Below are the code and all the weights of a small trained network. Each question names an input and a class and asks about switching units off, where a switched-off unit gives its printed mean instead of its output.

import numpy as np


def w(rows, s, z=0):
    codes = np.array(rows[::2]) - 128.0
    scale = np.full(codes.shape[1], s)
    scale[-1] = z or s
    return codes * scale


def norm(h):
    return h / np.sqrt((h * h).mean(-1, keepdims=True) + 1e-5)


def f(y):
    return y / 2 * (1 + np.tanh(0.7978845608 * (y + 0.044715 * y**3)))


def log_softmax(a):
    a = a - a.max(-1, keepdims=True)
    return a - np.log(np.exp(a).sum(-1, keepdims=True))


def net(x, mask):
    res = np.array(x, float).reshape(1, 3) / 4 @ E
    u = 0
    for l in range(2):
        y = f(norm(res) @ A[l][:, :-1].T + A[l][:, -1])
        res = res + np.where(mask[u : u + 5], y, B[l][:, -1]) @ B[l][:, :-1]
        u += 5
    return log_softmax(norm(res)[-1] @ U[:, :-1].T + U[:, -1])


A, B = {}, {}
E = w([
[130,81,248,155,117,81,40,24],'x0',
[104,229,170,39,23,167,127,106],'x1',
[232,146,179,228,107,253,145,127],'x2',
],0.00053)
A[0] = w([
[102,148,36,102,137,155,234,214,39],'0.n1',
[2,94,74,40,156,20,122,104,2],'0.n2',
[146,42,52,208,253,81,87,156,28],'0.n3',
[96,248,142,29,20,160,88,107,57],'0.n4',
[115,93,229,141,123,118,71,37,9],'0.n5',
],0.0019,0.00062)
B[0] = w([
[205,183,85,70,201,120,94,63,198],'0.n1',
[117,155,173,197,88,148,63,241,253],'0.n2',
[90,112,206,36,18,139,227,74,186],'0.n3',
[114,4,153,126,133,88,228,110,255],'0.n4',
[163,158,35,93,178,112,116,120,181],'0.n5',
],0.0021,0.001)
A[1] = w([
[215,151,157,249,117,243,123,105,112],'1.n1',
[154,172,90,146,92,189,128,177,197],'1.n2',
[111,49,186,121,121,104,235,126,85],'1.n3',
[124,120,118,47,85,101,202,176,254],'1.n4',
[127,88,198,157,105,79,20,52,102],'1.n5',
],0.002,0.0006)
B[1] = w([
[4,120,133,95,100,21,79,216,237],'1.n1',
[118,79,141,123,172,64,24,74,154],'1.n2',
[74,138,143,170,61,178,206,80,210],'1.n3',
[161,100,170,235,132,174,103,47,255],'1.n4',
[213,198,11,93,200,217,189,140,219],'1.n5',
],0.0018,0.00096)
U = w([
[90,69,190,166,46,171,255,36,255],'0',
[45,134,156,152,104,47,10,248,108],'1',
[240,195,18,71,241,159,110,74,31],'2',
],0.0046,0.00084)

Each question gives the input, the list of numbers given to net, and the class t.
The units are the neurons (one row each of A and B). Each row of codes is followed by its name. A weight is (code - 128) times the scale printed after its matrix; where a second scale follows, it is the last column's (A, B and U).
mask holds one flag per neuron, layer by layer. A switched-off neuron (its flag False) gives its mean, the last column of its row in B, instead of its output. The means were averaged over made-up inputs and are rounded, as every weight is.
A unit's drop is (log p(t) with every unit on - log p(t) with that unit switched off) / (log p(t) with every unit on - log p(t) with every unit switched off).
The circuit of an input: a set's keep is (log p(t) with only the set's units on - log p(t) with every unit switched off) / (log p(t) with every unit on - log p(t) with every unit switched off). Starting from all 10 units, units are removed one at a time, each time the one whose removal leaves the highest keep (on an exact tie, the one counted first), for as long as the keep stays at least 0.8.
units of the circuit, in order: the units of the circuit, biggest drop first
unit that matters most: the unit with the biggest drop
k most important neurons: the k neurons with the biggest drops, biggest first
k most important neurons of layer l: the k neurons of layer l with the biggest drops, biggest first
drop when u is switched off: that unit's drop, to one decimal
input [8,3,-2], class 2: units of the circuit, in order => 1.n5
input [5,2,5], class 1: 2 most important neurons => 1.n1; 0.n3
input [6,4,-5], class 2: 2 most important neurons of layer 0 => 0.n5; 0.n3
input [5,-6,-4], class 0: 3 most important neurons => 0.n3; 0.n1; 1.n1
input [5,-7,-3], class 0: 2 most important neurons => 0.n3; 0.n1
input [-2,-4,7], class 1: 2 most important neurons => 1.n1; 0.n4
input [-6,-6,0], class 0: 3 most important neurons => 0.n3; 0.n5; 1.n5
input [8,-2,5], class 2: units of the circuit, in order => 1.n5; 0.n5
input [5,-2,-3], class 2: 2 most important neurons of layer 0 => 0.n4; 0.n5
input [8,-6,0], class 2: 3 most important neurons => 1.n5; 0.n4; 0.n5
input [-4,2,4], class 1: 2 most important neurons => 0.n3; 1.n1
input [7,-1,4], class 2: 2 most important neurons => 1.n5; 0.n2
input [1,-1,5], class 1: 2 most important neurons => 1.n1; 0.n4
input [5,3,0], class 2: 3 most important neurons => 0.n3; 0.n5; 1.n5
input [3,-6,-6], class 0: 2 most important neurons => 0.n3; 1.n1
input [-3,-8,-8], class 0: 4 most important neurons => 0.n3; 1.n1; 0.n5; 1.n4
input [8,0,2], class 2: unit that matters most => 1.n5
input [4,-4,6], class 1: 2 most important neurons of layer 0 => 0.n4; 0.n1
input [-1,5,8], class 1: drop when 1.n1 is switched off => 1.1
input [-3,-6,1], class 0: drop when 0.n3 is switched off => 3.0
input [8,-2,-6], class 2: drop when 1.n1 is switched off => 0.6
